Here is a tiny trained network, its code and every weight. The questions are about switching its units off for an input and a target symbol, where a switched-off unit gives its printed mean instead of its output.

import numpy as np


def w(rows, s, z=0):
    codes = np.array(rows[::2]) - 128.0
    scale = np.full(codes.shape[1], s)
    scale[-1] = z or s
    return codes * scale


def norm(h):
    return h / np.sqrt((h * h).mean(-1, keepdims=True) + 1e-5)


def f(y):
    return np.maximum(y, 0)


def softmax(a):
    e = np.exp(a - a.max(-1, keepdims=True))
    return e / e.sum(-1, keepdims=True)


def log_softmax(a):
    a = a - a.max(-1, keepdims=True)
    return a - np.log(np.exp(a).sum(-1, keepdims=True))


def net(x, mask):
    ids = ['ΔΘΣΦΨΩαβζλμτ'.index(c) for c in x.split()]
    T = len(ids)
    res = E[ids] + P[:T]
    q, k, v = (norm(res) @ M[0].T for M in (Q, K, V))
    z = softmax(np.where(np.tri(T) > 0, q @ k.T / 4**0.5, -1e9)) @ v
    res = res + np.where(mask[0], z, O[0][:, -1]) @ O[0][:, :-1]
    y = f(norm(res) @ A[0][:, :-1].T + A[0][:, -1])
    res = res + np.where(mask[1:9], y, B[0][:, -1]) @ B[0][:, :-1]
    return log_softmax(norm(res)[-1] @ U[:, :-1].T + U[:, -1])


Q, K, V, O, A, B = {}, {}, {}, {}, {}, {}
E = w([
[94,54,48,66,3,97,138,138,88],'Δ',
[117,199,142,122,118,164,135,83,99],'Θ',
[51,103,138,44,170,158,132,71,66],'Σ',
[47,181,91,94,18,117,137,186,146],'Φ',
[98,95,131,126,120,153,252,174,109],'Ψ',
[109,237,83,139,173,125,249,216,154],'Ω',
[148,231,139,71,140,155,74,116,163],'α',
[142,106,166,133,72,132,143,122,128],'β',
[176,162,186,121,117,143,156,135,88],'ζ',
[173,158,95,103,64,148,211,205,169],'λ',
[115,129,114,82,145,99,137,127,66],'μ',
[83,86,48,190,35,17,220,206,114],'τ',
],0.0047)
P = w([
[150,155,213,116,111,118,254,4,149],'0',
[183,105,108,83,187,134,110,235,96],'1',
[166,187,212,99,134,97,211,58,37],'2',
[171,111,87,142,146,173,62,231,59],'3',
[166,189,185,106,128,99,163,89,15],'4',
[149,125,82,182,115,183,22,233,47],'5',
],0.0053)
Q[0] = w([
[148,136,141,53,111,68,218,52,122],'head 1',
[135,70,162,155,232,111,117,123,225],'head 1',
[107,174,161,72,54,110,197,126,90],'head 1',
[61,68,172,192,116,1,176,12,253],'head 1',
],0.0075)
K[0] = w([
[231,129,110,190,236,237,77,131,108],'head 1',
[174,151,212,35,214,42,191,119,163],'head 1',
[122,138,97,253,187,237,45,188,118],'head 1',
[200,96,175,107,249,181,174,87,230],'head 1',
],0.0066)
V[0] = w([
[106,181,85,178,124,123,217,170,153],'head 1',
[2,58,101,104,153,138,144,112,83],'head 1',
[175,36,104,142,61,47,143,122,128],'head 1',
[86,112,154,39,56,162,111,127,174],'head 1',
],0.0072)
O[0] = w([
[1,202,150,133,120,106,151,157,101,254],'head 1',
[148,205,101,172,205,96,198,58,111,137],'head 1',
[102,90,165,185,171,73,80,179,182,162],'head 1',
[227,175,129,197,157,196,104,178,46,161],'head 1',
],0.0078,0.0012)
A[0] = w([
[139,95,66,152,211,128,30,178,211,198],'neuron 1',
[85,92,185,142,162,82,99,212,105,140],'neuron 2',
[148,112,135,77,128,45,93,121,49,227],'neuron 3',
[166,134,117,190,204,181,76,167,110,87],'neuron 4',
[193,52,132,115,123,181,85,195,132,198],'neuron 5',
[73,123,140,209,155,191,108,139,162,144],'neuron 6',
[161,140,173,86,100,41,199,3,162,5],'neuron 7',
[95,96,142,192,191,112,158,133,129,176],'neuron 8',
],0.0079,0.003)
B[0] = w([
[66,51,209,28,173,100,231,155,3,183],'neuron 1',
[164,55,85,191,79,175,129,45,111,209],'neuron 2',
[156,178,192,211,133,175,163,172,145,255],'neuron 3',
[73,93,48,104,110,131,33,154,200,197],'neuron 4',
[127,214,129,125,178,75,110,60,237,212],'neuron 5',
[241,117,206,131,210,82,157,135,97,157],'neuron 6',
[125,19,31,119,184,104,70,175,163,240],'neuron 7',
[160,168,64,83,62,181,40,140,146,167],'neuron 8',
],0.0064,0.0071)
U = w([
[173,18,67,68,211,54,78,173,141,112],'Δ',
[213,183,138,34,54,207,127,38,125,155],'Θ',
[205,166,38,128,222,181,188,7,43,46],'Σ',
[207,188,83,228,77,176,14,216,135,68],'Φ',
[147,54,29,43,35,234,193,78,45,82],'Ψ',
[29,180,37,124,164,79,232,170,98,41],'Ω',
[22,194,165,13,122,103,131,124,115,202],'α',
[20,116,201,224,137,28,87,40,198,156],'β',
[210,168,212,190,112,84,111,41,233,173],'ζ',
[99,51,206,31,9,140,107,205,254,3],'λ',
[189,235,231,195,201,94,227,194,42,168],'μ',
[84,22,246,202,25,150,137,195,24,176],'τ',
],0.0084,0.0038)

Each question gives the input, a string of symbols that net reads in full, and the target symbol t.
The units are the heads (4 rows each of Q, K, V and O) and the neurons (one row each of A and B). Each row of codes is followed by its name. A weight is (code - 128) times the scale printed after its matrix; where a second scale follows, it is the last column's (O, A, B and U).
mask holds one flag per unit, heads first, then neurons. A switched-off unit (its flag False) gives its mean, the last column of its rows in O or B, instead of its output. The means were averaged over made-up inputs and are rounded, as every weight is.
A unit's drop is (log p(t) with every unit on - log p(t) with that unit switched off) / (log p(t) with every unit on - log p(t) with every unit switched off).
The circuit of an input: a set's keep is (log p(t) with only the set's units on - log p(t) with every unit switched off) / (log p(t) with every unit on - log p(t) with every unit switched off). Starting from all 9 units, units are removed one at a time, each time the one whose removal leaves the highest keep (on an exact tie, the one counted first), for as long as the keep stays at least 0.8.
circuit, biggest first: the units of the circuit, biggest drop first
most important unit: the unit with the biggest drop
k most important neurons: the k neurons with the biggest drops, biggest first
drop when u is switched off: that unit's drop, to one decimal
input λ Σ Φ, target Σ: most important unit => head 1
input μ β λ μ τ, target Δ: circuit, biggest first => (head 1; neuron 7)
input μ ζ λ λ, target λ: 4 most important neurons => (neuron 5; neuron 3; neuron 7; neuron 2)
input μ β μ, target ζ: circuit, biggest first => (head 1; neuron 5)
input ζ λ Φ μ, target Φ: circuit, biggest first => (head 1; neuron 1)
input λ μ Ω Δ Ψ, target Φ: circuit, biggest first => (head 1; neuron 8)
input μ μ Θ ζ Δ Ψ, target Δ: 2 most important neurons => (neuron 1; neuron 4)
input Θ μ Φ τ Θ ζ, target τ: circuit, biggest first => (head 1; neuron 5)
input μ Φ Δ λ μ λ, target Δ: 3 most important neurons => (neuron 4; neuron 1; neuron 3)
input Φ β λ μ, target Φ: 2 most important neurons => (neuron 4; neuron 7)
input μ Φ Φ Δ μ α, target Δ: 4 most important neurons => (neuron 4; neuron 1; neuron 3; neuron 6)
input ζ α μ τ, target τ: 2 most important neurons => (neuron 2; neuron 5)
input μ Φ μ μ λ, target Δ: drop when neuron 3 is switched off => 0.0
input Δ Ψ Σ Σ Φ, target Σ: drop when head 1 is switched off => 1.0
input Ω μ Σ μ μ, target Δ: drop when head 1 is switched off => 5.8
input Δ Φ Δ τ λ, target β: drop when neuron 6 is switched off => 0.0
input μ μ Φ, target Δ: circuit, biggest first => (neuron 7)
